Each row of numbers belongs to one of the nodes below and depends on some of the facts about them. Some rows are named. Which node is each other row?

How the nodes are related:
<1509>: ω <103> <560>; σ <479>; Λ b
<984>: σ <1455>; Λ b
<1305>: ω <1366>; σ <160>
<1284>: ω <564>
<746>: ω <103> <1033> <477>; ζ <1100>; Λ b
<1289>: σ <286>; ζ <370>; Λ a
<560>: ω <610>; σ <1020>; Λ a
<921>: σ <821>; Λ a
<159>: Λ b
<1610>: σ <805>; Λ c
<887>: ω <1503>; σ <1325>; Λ a
<151>: ω <1048> <389> <772>; σ <1504>; ζ <1366>; Λ a
<1378>: ω <1001>; Λ c
<311>: ω <1347>; σ <1446>; ζ <288>; Λ a
<455>: ω <945> <976>; σ <1580>
<479>: ω <1515>; σ <692>; Λ a
<477>: ω <1100>
<571>: ω <292>; σ <793>; ζ <1491>; Λ a
<757>: ω <419>; σ <984>; Λ c
<1616>: σ <567>; Λ a
<1502>: σ <219>; ζ <370>; Λ a
<610>: σ <67>; ζ <1493>; Λ c
<221>: ω <125> <567>; Λ a
<756>: σ <773>; ζ <288>; Λ b
<1409>: σ <601>
<1371>: σ <560>; Λ a
<793>: ω <945> <957> <817>; σ <565>; ζ <1018>; Λ b
<160>: ω <1238>; σ <610>; ζ <219>; Λ a
<1420>: ω <1491>; σ <35>; Λ a
<1285>: ω <598> <605>; σ <1212>; ζ <895>; Λ b
<727>: σ <410>; ζ <746>; Λ a
<514>: ω <1515>; σ <639>
<1086>: ω <1033>; σ <514>
<1071>: σ <1284>; Λ b
<668>: ω <477>
<1588>: ω <1100> <160>; σ <490>; Λ a
<448>: ω <490>; ζ <492>; Λ c
<1116>: Λ a
<531>: ω <775>; σ <772>; ζ <1338>; Λ c
<1515>: σ <1610>; Λ b
<775>: ω <1033>; σ <1472>; Λ a
<370>: ω <1238>
<1544>: σ <111>; Λ c
<495>: ω <387>; σ <38>; Λ a
<945>: σ <873>; Λ a
<1491>: ω <661> <1238>; σ <288>; Λ b
<125>: ω <661> <1481> <409>; σ <495>; Λ b
<1050>: ω <1355>; σ <296>; ζ <1527>; Λ a
<1020>: ζ <1366>; Λ a
<435>: ω <160>; σ <547>; Λ b
<1503>: ω <387>; Λ b
<895>: σ <1373>; ζ <1544>; Λ c
<1455>: ω <1515>; σ <531>; ζ <1544>; Λ a
<729>: ω <1371> <890>; σ <1033>; Λ a
<598>: ω <1001> <103>; σ <389>; Λ a
<1446>: ω <492>; σ <9>; ζ <107>; Λ c
<890>: ω <292> <1041>; σ <598>; ζ <668>; Λ c
<521>: ω <302> <921>; σ <1563>; Λ a
<219>: ω <560>; σ <1015>
<1373>: σ <849>; ζ <514>; Λ b
<409>: ω <661> <1616>; σ <1509>; ζ <1491>; Λ a
<639>: ω <1289> <610>; σ <1544>
<1436>: ω <1305>; σ <1144>; Λ b
<490>: σ <302>; Λ b
<1504>: ω <564>; Λ a
<1536>: ω <668>; σ <1071>
<1477>: ω <775>; σ <305>; Λ a
<190>: ω <111> <1033>
<605>: σ <1347>; Λ c
<601>: ω <1238>; σ <1536>; ζ <1100>; Λ b
<1501>: ω <1015>; σ <605>; Λ a
<1486>: σ <1261>; Λ a
<1493>: σ <148>; Λ c
<288>: ω <1116>
<272>: σ <1371>; Λ a
<772>: ω <409> <1504>; Λ b
<1144>: σ <571>; ζ <1544>; Λ c
<492>: ω <560>
<1433>: σ <419>; Λ c
<38>: Λ c
<1325>: σ <1305>; Λ b
<1481>: σ <865>; ζ <219>; Λ c
<1033>: σ <915>; ζ <81>; Λ b
<1261>: σ <634>; Λ a
<231>: ω <1509>
<410>: ω <601>; σ <757>; ζ <288>; Λ a
<141>: ω <821>; σ <1048>; ζ <477>; Λ a
<715>: σ <1041>; ζ <1544>; Λ b
<1472>: σ <1491>
<292>: ω <661>; σ <159>
<81>: ω <605> <219>
<305>: ω <1015> <531>
<9>: ζ <1305>; Λ b
<67>: ω <160>; ζ <1338>; Λ c
<1212>: σ <311>; ζ <219>; Λ b
<1552>: ω <727>; σ <1409>; Λ c
<488>: ω <477>; σ <1238>
<414>: ζ <849>; Λ a
<976>: ω <1238> <1446>
<1041>: ω <125> <895>; σ <221>; Λ b
<1527>: ω <370>; σ <756>; ζ <1338>; Λ a
<419>: σ <1616>; ζ <921>; Λ a
<302>: ω <715>; Λ b
<1338>: ω <1347>
<1355>: ω <288>; σ <1552>
<634>: ω <1371>; σ <1055>; ζ <801>; Λ a
<1366>: σ <141>; Λ b
<1580>: σ <81>; Λ a
<637>: ω <1616>
<416>: ζ <1020>; Λ a
<661>: ω <370>
<934>: ζ <564>; Λ a
<457>: ω <125> <805>; σ <817>; ζ <1493>; Λ b
<1001>: σ <1100>; ζ <488>; Λ c
<547>: σ <387>; Λ a
<1563>: σ <1501>; ζ <1305>; Λ a
<692>: σ <945>; ζ <231>; Λ a
<564>: σ <521>; Λ a
<1127>: σ <1289>; ζ <598>; Λ c
<107>: σ <1044>
<1015>: ω <610>; σ <1477>; Λ b
<1471>: ω <1373> <801>; σ <448>; Λ b
<1347>: ω <1491>; ζ <873>; Λ a
<152>: ω <1491> <661>; σ <277>; Λ b
<801>: ω <1289> <637>; σ <292>; Λ b
<821>: ω <1509>; σ <1285>; ζ <668>; Λ c
<389>: ω <1371>; σ <1503>; ζ <598>; Λ a
<805>: ω <1588>; σ <895>; ζ <370>; Λ b
<773>: σ <107>; ζ <1086>; Λ a
<567>: ω <560>; Λ c
<387>: ζ <219>; Λ a
<1100>: σ <1127>; ζ <1472>; Λ a
<111>: ω <1486>
<1055>: σ <1116>; ζ <727>; Λ c
<277>: ω <895> <221> <1504> <1347>; σ <1471>; Λ b
<915>: ω <668>; σ <414>; Λ c
<148>: σ <455>; ζ <1284>; Λ a
<1048>: ω <1563>; σ <1433>; Λ c
<679>: ω <564>; σ <272>; Λ a
<35>: σ <435>; Λ a
<296>: ω <1015>; Λ a
<1238>: Λ b
<817>: ω <756>; σ <1001>; Λ c
<865>: ω <564> <1338>; σ <715>; Λ b
<286>: ζ <639>; Λ a
<565>: σ <151>; ζ <1472>; Λ c
<873>: Λ a

Some nodes and their rows:
[  1 -17  -1  -1  -9   2   4   3  -1   4   5   6   5   1 -22  -4   2  -5
   7   2   9  10   7  11   0  -8  -8   0   1] : <1285>
[-1  3  3  2  5  0 -1 -6  5 -1  5  1  1 -1  9  2 -5 -1 -3  1  2 -6  6  0
  1 11 -9 -5 -1] : <895>
[ -2  14   0   0  12   6  -3 -10   4  -2   0  -3  -4  -2  24   5  -8   2
  -4  -4  -1 -13  -4  -2   1  16   0   0   3] : <1544>
[ -3  23  -1  -2   8   5  -7   0  -1  -4  -7  -6  -5   0  14  11   0   5
  -2  -6  -5 -11 -11  -2   2   7  12   2   4] : <639>
[  3  20  -7   3   7  19   0 -14  -5   5 -11  -3  -6   5  22  -7  -3  10
 -13 -12  -6   3 -13  -4   2   7  -2   3   4] : <1305>
[ -3 -15  -4   1  -6  -2   4   6  -2   2   4  10   8   2 -26   1  -6   0
   2   5   6   3   1   6  -1 -12  -5  -5  -1] : <601>
[ 0  5  1  2  1  3 -2  0  0  0  0  1  2  1  5  1  0  0  0 -1 -1 -1  1 -1
  1  1  0  0  1] : <1409>
[ -4  -8  -6  -2   0  14  -1   5   1   1   4  11  -2  -3  -6  -1 -19   8
  -5   1  -1 -10  -8  -4  -6  -4   4  -6   2] : <1071>
[ -5 -21   0   3  -4   3   7  -1   2   0   6  13   7   0   1  12 -13   5
   2  10  13  -8   8   2  -1 -14 -11  -6 -10] : <531>
[-7 16  1 -2  6  3 -8  0  0 -2 -4 -1 -2  1 12  2  0  0 -3 -6 -8 -8 -8 -4
  0 -5  8 -2  4] : <1338>
[  3   6   2   0  -1 -13   0   3  -2  -2  -6 -10  -2   1  -2   3  14   0
   5  -3  -1   9  -1   2   2   3   6   7  -1] : <1527>
[ -5 -16   5   3  -9 -10   5   0  -5  -2   3   6  10   6 -25   4   2   2
   5   9   1   4   6   1   0   3   7   0   3] : <756>
[ -2  -4  -1   0  -6 -12   4   5  -4   0   2   0  -1   1 -26   3   7   3
   7   6   6   1   8  -1  -1 -17   3  -1 -11] : <773>
[  4   7   4  -1   1 -10  -3  -1   0  -2  -3 -11  -2   0   3  -5  13  -5
   4  -1  -3   7   0   1   1  10   5   5   0] : <775>
[  1  -9  -1   2  -6 -14   1   6  -3   3   1  -1   9   4 -25   2  13  -4
  10  -1   9  15   5  12   2 -11  -5   0   0] : <457>
[ 4  3  1 -2 -1 -5  0  3  0 -2 -4 -7 -4 -2  0 -1  8 -2  2 -2 -1  6 -2  1
  1  6  2  6  0] : <296>
[ -3   8   4   2   5  -7  -1 -12   1  -2  -1  -6   4   3  13  10   5   3
   1  -3   4   0   4   5   3   7  -3   2  -1] : <1610>
[ 4 -2  6 -4  0 -9 -5 11  3 -5  1 -9 -2 -6  0  3 10 -8  8  1 -2  2  1  0
  0  8  1  4  3] : <521>
[  8  -4  -1  -7  -4  11   7  -5  -4   3  -4  -2 -17  -5  15  19  13   3
   8  -6   4  11  -6   3   4  -6 -10   9  -3] : <479>
[ 0  3  0 -1  0  5 -2  0  0 -1 -2 -1  1  0  3  4  2  0  2 -2  2  0 -2 -1
  2  0  4  2  2] : <455>

Name these rows:
No name comes twice in this set of rows, the named rows included.
[  2 -30  -8   2  -9  14   6  10   3   5  10  23   4  -3 -13  -8 -22   1
  -4   7   6  -2  -1   0  -6 -15 -12 -10  -2] -> <9>
[ 4  5  3 -3  0  3  3 -5 -6  3 -2 -3 -5  0 -3 17 17 -1 12 -7  2 13 -6  7
  5  3 -5  5  6] -> <1515>
[  0 -10  -5  -3  -2  11   2   6   3  -1   3   9  -8  -7   4  -3 -19   4
  -8   4  -1 -12  -5 -11  -6  -8   4  -3  -5] -> <1504>
[  2  15   2 -15 -10   9   3 -12   4  10  14  -8 -11  -9 -52 -14   6 -16
  10   5   6  -3  35  10   0   5 -10  10  -4] -> <389>
[  4  -8   5   1  -9 -15   4   1  -3   0   0  -4   3   2 -16  -3  14  -5
   9   5   3  12   9   5   2  -5   3   4  -5] -> <409>
[ -6  12   1 -13  -5  18   5 -22   6  10  17   1  -6  -6 -36   1  -6  -9
   6   6  11 -14  37  11   0   6 -16   5  -6] -> <1127>
[ -3  26   4   2  16 -12  -6  -8   2  -4  -7 -13   0   3  22  12   9   1
   1  -9  -1  -5  -4   3   4  16   6   0   3] -> <1493>
[ 10 -25  -3  -7 -14  17  15  -4  -1   7   4   9 -11  -7   3  13   6  -1
   9   1  11  13   3   8   2 -17 -21   6  -8] -> <1455>
[ -1  47   0 -17   8  10  -8 -15   4   4   4 -20 -21 -10 -24  -9   6 -13
   3  -6  -7 -14  19   1   0  31   9  15   6] -> <598>
[  6  21  14  -1   9  -1   1   2 -10   6   5 -14   9   2 -36 -17   5  16
   8   8  -7  11 -12  -2  -4  -4 -14  -5  -7] -> <727>
[  1 -17  -3   5  -3 -10   1  16   0   3   4   8  12   3 -22  -1   2  -6
   5   1   9  12   1   9   0 -23  -7 -10  -5] -> <805>
[  8  20  -1  -5  10  16  -2  -2  -2   3  -8  -7 -13  -3  33  21  18  -2
   5 -16   1   8 -14   5   7  -1  -7   6   6] -> <514>
[ -5  -8  -4   0   4  12   3  -5   4  -2   5  11  -1  -3  17  12 -21   9
  -6   3   5 -18  -3  -3  -3  -5  -6  -6  -4] -> <567>
[  3   2  -1   4   3   9   4 -13  -1   8   2  14 -16  -1  13  -1  -5  -3
 -16   1 -13  -5   3 -21   1  13   6 -12  -7] -> <1116>
[  3 -18   7   1  -5  -4  -1  12   3   1  13   6  12  -3 -27  -4  -1 -15
   9   9   3   5   9   5  -2  -1  -8  -8   4] -> <715>

Now the same nodes, written a new way:
Some rows with their names:
[  8 -10  -4  29   5  -3  24  18  17   3  12  20 -17] : <531>
[ -9 -36   8 -30  12  19  47  49 -29  12  20 -14   0] : <895>
[ 23   0   0  30   3 -12  18  -3   7   8   7   9   2] : <1212>
[ 33   1   4 -12   3 -13   5   2 -15  12  -2  -6   7] : <1502>
[ 6 -9  1 23  3 -2 26  6  9  3 10  4  0] : <1373>
[ -4   6   2  -5  -1   7  -9 -18 -10   0   0  -4  13] : <1325>
[  1   7   2 -19  -4  -1 -16  -5  -3  -1  -6   0   1] : <598>
[-32  -2   3  27 -16   9   7  18  28  -7   9  10 -17] : <567>
[ -7  -2  -4  -1  -7   6  -3  -7  13  -5  -5 -11   1] : <547>
[-18  -7  -2  11  -3   5  -4  -3  16 -11  -2   3  -8] : <111>
[-29  -8 -10  23   0  12   8   1  30 -14   5  14 -12] : <772>
[-10   1   4   2  -2   6  -4 -18   1  -2  -7 -10   2] : <957>
[-17  10 -15   7   6  -4  -9   7 -11  -8  -4  -2   7] : <1491>
[-11   0  -3  -6  -6   3  -8   1  15  -6  -3   1  -6] : <1501>
[  3   9   4 -10   0   4 -15 -21 -18   2   0  -5  17] : <1366>
[ -6  -2   2  -1  -2   5  -9 -13  -1  -4  -4  -8   6] : <1409>
[-17   5 -10   1   7  -2  -9  -1  -5  -8 -12  -2  -2] : <661>
[-11   1   3  -3   2   3  -9 -12   3  -4  -6   5  -6] : <477>
[ -2   6  -1  -4  -3  11 -13 -13 -12   3   0  -6   9] : <1610>
[ -9   1   3  -5   3   3  -9 -12   3  -6  -7   7  -8] : <668>

Name these rows:
No name comes twice in this set of rows, the named rows included.
[ 19   5   8   0   3  -8   5  13 -18  11   8  13  -3] -> <821>
[ 38  10   2  11   4 -11   2  -7 -19  17   3   4   8] -> <1481>
[-11   1  -3  10  -5  14  -4  -8   4  -1   2  -5   2] -> <1433>
[ 8 -5  1 13  6 -7 18 10  0  3  9 10 -2] -> <793>
[ 17 -11  -3  17   0  -8  25  15  17   6   4  -2  -7] -> <1020>
[  6   4  -9  27   6 -20  21  25  -7   2   5   2   3] -> <601>
[26 -1  2 -8  2 -9  9  4 -9  9 -1 -7  4] -> <148>
[-17  -3  -6  -1  -5   4  -3   4  22  -9  -3   2 -10] -> <221>
[-13   1  -1   9  -2  10  -1 -11   7  -3   3  -3   6] -> <984>
[ -8   4   1   3  -2   8  -6 -15  -1  -3   2  -3  10] -> <159>
[-11  13  16  -9  -9  -3 -15  -2 -11  -1   5   7   4] -> <1509>
[-17   8  14  -6 -20  -5  -5  13  13  -4   1   0  -7] -> <560>
[ -1  -8  -2  28  -1  -4  25  25  14   3  11  13 -14] -> <1446>
[  5 -21   9 -30  10  12  28  33 -37  16  14 -11   8] -> <1144>
[ 12  -9  -7  10   4 -11  21  21  16   0   3   8 -13] -> <311>

